[[ 20 -14 -19   0  -6  -4]
 [ 50 -48 -50  18 -10 -30]]
0

[[  3 -13  -6  -2 -42]
 [ -4   2  26 -11 -12]
 [  0  -5  23 -15   5]]
26

[[ -1   3  -6  -1  10   3   4]
 [ -9  13 -16  -1  26  12  10]
 [ 14 -19  28   0 -46 -18 -17]]
26

[[ -1 -11 -16  31 -27]
 [  8 -11 -39  25 -25]
 [-10  -5  -7   4  -8]]
-39

[[-11   7   1 -36 -30  -3]
 [-13 -10  -7   9 -15  28]]
-36

[[  1  17  11  -5   1]
 [ -4  14 -45   0  22]
 [  9  -9  23   0  -3]]
-45

[[ 27  -1 -30  -5]
 [-16  -2  -7   5]
 [  0  39 -19  -8]]
-2

[[-15  11  30 -27  -6  -9]
 [ 36  17 -30 -23  17   6]
 [-23  16 -34  11  42  26]]
-23

[[ 27  47 -33  46  37]
 [-38 -48  16 -30 -40]
 [ -1  -2  18  -4  -5]]
16
---
[[4, -12, -42, -36, 7], [21, -31, -41, -17, 17]] value -12
[[15, -8, 1, 5, -4, -20], [-7, -38, 1, 17, 41, 3]] value -8
[[-25, -10, 3, 17, 9, 30], [-12, 31, -40, -5, 12, -2]] value -10
[[1, -6, 1, 47, 14, 13, -8], [-6, -4, 4, 43, 6, -2, 7]] value -6
[[-4, 12, -21, -10], [25, 25, -38, -21]] value 12
[[-10, -18, 6, 42, -25, 16], [3, 13, -49, 22, -26, -9]] value -18
---
array([[  1,   3,  20,  29,  -2],
       [-31,  12,  41, -20, -14],
       [-17, -23, -23,   0, -21]]) | -21

array([[  9,  31,  44,  14,  12,  -1],
       [ 39,   4, -40,  25,  44,  41],
       [ 13,  34,  27,  14,  19,  10]]) | 10

array([[-19,  21,  23,  25,  29],
       [ 10,  24, -18,  15,  39],
       [-16,   8, -47,  14,   8]]) | 8

array([[ 16, -11, -26, -12,  40,  -1],
       [ 28,   3,   5, -14, -29, -12],
       [ 21,   2,  12,   3,  11, -12]]) | -12

array([[ 20,  28,  -2,  15,  17,  12],
       [-10,  21,  41, -34, -35, -37],
       [-20,  17,  38, -42, -40, -41]]) | -41

array([[ -1,  39,  50,  21, -17, -26],
       [ 27,  16, -14, -35, -29,  -8],
       [-18,  11,  27,  12, -20, -36]]) | -36

array([[  2,  11, -11, -39,  19,  21,  21],
       [ -9, -45, -27,  13, -47, -50, -44],
       [  8, -19,   1,  27, -23, -24, -22]]) | -22

array([[ -7,  14,  -6,  14,  -3,  14,  19],
       [-41, -14, -34, -11,  25, -15,  17],
       [-15,  -6, -11,  -5,  18,  -7,   6]]) | 6
---
-23	24	-16	9	-41	-20	27 out 9

38	-42	12	13 out 12

-32	-22	-24	12	11	-1	-14
27	40	22	-4	-32	-13	2
-6	-21	-36	-8	8	14	4
out 22

41	8	22	-35	2 out 8

-25	14	-23	-2	19	-39	-3
-28	13	-20	-1	21	-34	4
out 14

11	35	29	48 out 29

-17	-26	34	33	31	40
28	-6	-25	-32	-26	14
6	7	-14	17	-48	3
out 33

2	21	-23	-14	-8	-12	42 out 2

-31	16	-29	5
1	15	51	-30
10	-10	33	-11
out 16
---
-30   52  -27  -48 ==> -30
45  28  13  10  15 ==> 45
 -8  -15   -4   44 ==> -8
 39  -18  -18  -11    4  -14  -20 ==> 39
  2  -42   14    1 ==> 2
 24  -37   -2   -9   20  -15   31 ==> 24
  9  -29  -10   52  -12 ==> 9
---
-102	529	-60	-405
-45	467	-714	639
: -714

578	730	789	737	632	562	185
143	728	722	659	713	724	767
415	470	563	569	617	827	972
: 724

77	54	62	41	76	70
41	24	74	33	65	27
76	32	62	62	62	72
: 65

69	19	21	28
73	80	26	16
47	53	86	30
: 26

151	36	80	126	189	104	132
173	122	100	172	108	135	102
71	59	128	64	191	136	212
: 135

-19	-9	-18	-15	-2	-12	-5
-24	-23	-11	-11	-34	-10	-23
47	34	22	15	31	7	46
: -10
---
[-0.01 -0.16 -0.10 -0.16 -0.18  0.11 -0.02] | -0.16

[ 6.98 -4.26 -9.72  9.64] | 9.64

[ 0.0  1.1 -1.1 -0.1  1.3] | -0.1

[ 0.124  0.121 -0.170 -0.100  0.047] | -0.100

[-1.566  2.031  1.653  1.296 -1.067  0.430  0.714] | 1.296

[[-0.468 -1.516 -0.064 -1.445 -0.262 -0.323 -0.362]
 [-0.876 -1.302 -0.375 -1.286 -0.510 -0.502 -0.502]
 [ 1.332  0.011 -1.732 -0.076 -1.510 -1.279 -1.158]] | -1.445

[ 1.715 -0.748  0.027 -1.642] | -1.642

[[ 15.037  -1.919 -21.901  14.715   9.078   0.583]
 [  7.170  -6.672  -0.848   5.578  19.243   6.922]] | 14.715
---
[[26, -12, 12, 10, -46, -39, -4], [-43, -37, 15, -4, 40, 5, 1], [-17, -29, 50, 26, 1, -21, -9]] Out: -21
[34, 37, -32, 2] Out: -32
[-27, 27, 39, -27, -34, 5, -14] Out: 5
[[9, 10, -30, -8], [-9, -5, 0, -13], [12, -45, -1, -21]] Out: -1
[[-16, -26, 14, -17], [38, 32, -25, -16]] Out: -25
[[9, -5, 1, 31, -17], [23, -8, 22, 1, 47], [-34, 0, -16, -32, 10]] Out: -32
[43, -28, 16, -25, -23, -37, 21] Out: -37
[[44, -29, -45, -27, 24, 6, 15], [24, -29, -37, -43, 15, 20, 4]] Out: 20
[12, -46, 23, 5, -33] Out: 5
---
[[-22  14 -47  36 -25  -1 -19]
 [-21  13 -44  34 -29  -7 -14]
 [ -2  11 -12   7  -4  -3 -11]] ==> 13

[[-25  11  26   9]
 [ 14  22  -9 -48]] ==> 22

[[ -9  -5 -29  42   3]
 [-11  30 -17  16  23]] ==> 30

[[  2 -42  -3   2]
 [  5  28   6  -7]] ==> 28

[[ 15  20  22 -10  -8  -6  -3]
 [ -8 -18  10  -2 -22  41  15]
 [ 22  24  28  -9 -11  -4  -8]] ==> -18

[[  1  29  -8   6  -7  26 -52]
 [ 45  38  44 -30  19  14   7]
 [-17  38  34 -10 -27 -48  45]] ==> 38

[[  7  -4 -25  41  21 -27   5]
 [ 30  -8 -16   1  -6  -2  18]
 [-20  10  14   6   7   3 -25]] ==> -8

[[ 42  14  -6  31]
 [-33 -42 -25  26]] ==> -42

[[ 30   7   1   0]
 [ -4  50   3  11]
 [-22   6   0  13]] ==> 50
---
[-28  18 -14   3 -45] ans = 18
[-40 -28   2  15 -12  -8] ans = -28
[ 43 -10 -11  46] ans = -10
[ 23  38  15 -31  -9] ans = 38
[ 24  34  23 -45] ans = 34
[-11  29  39   7  -7  -1 -23] ans = 29
---
Q:
[[-23 -35  10 -21 -29 -50]
 [ 38  40  36  26 -23   3]
 [-28 -35   0 -22 -27 -39]]
A: -35

Q:
[[  8  -2 -41  31 -13  44  44]
 [ 44  25  16  22 -29 -27  16]
 [-23  17 -32 -13 -38 -37 -16]]
A: 17

Q:
[[ 40  50  15 -19 -43]
 [-27   4  34   0 -15]
 [-26 -17 -18  18  -5]]
A: -17

Q:
[[-39 -52 -20 -49   0 -28  38]
 [ -6  -7 -17   8 -10 -20  23]
 [ -8  10 -12  11 -13  -3  17]]
A: 10

Q:
[[-3 32 -3 -5 41]
 [11 22 -8  4 42]
 [ 9 24 -7  3 44]]
A: 24

Q:
[[ 15 -13  -5 -11  -2]
 [ 18  -8  11 -37   3]
 [  7 -13  -2  -4  -1]]
A: -13

Q:
[[-32 -24  15 -25 -18]
 [-27 -46 -46 -12   8]
 [ 29  13  13   2   8]]
A: 13
---
13,10,-4,-42,18
-9,35,-20,-28,30
value -28

-11,-12,9,-5,10,2,20
42,-9,-5,-8,5,18,-26
value 18

4,7,21,20,21,19,12
17,-5,-34,-39,-39,-12,2
value -12

-1,-51,-3,0
0,35,26,-26
value 26

11,0,12,-4
-41,-21,-30,-51
value -30

2,-8,-3,-50
17,-2,7,-5
value 7
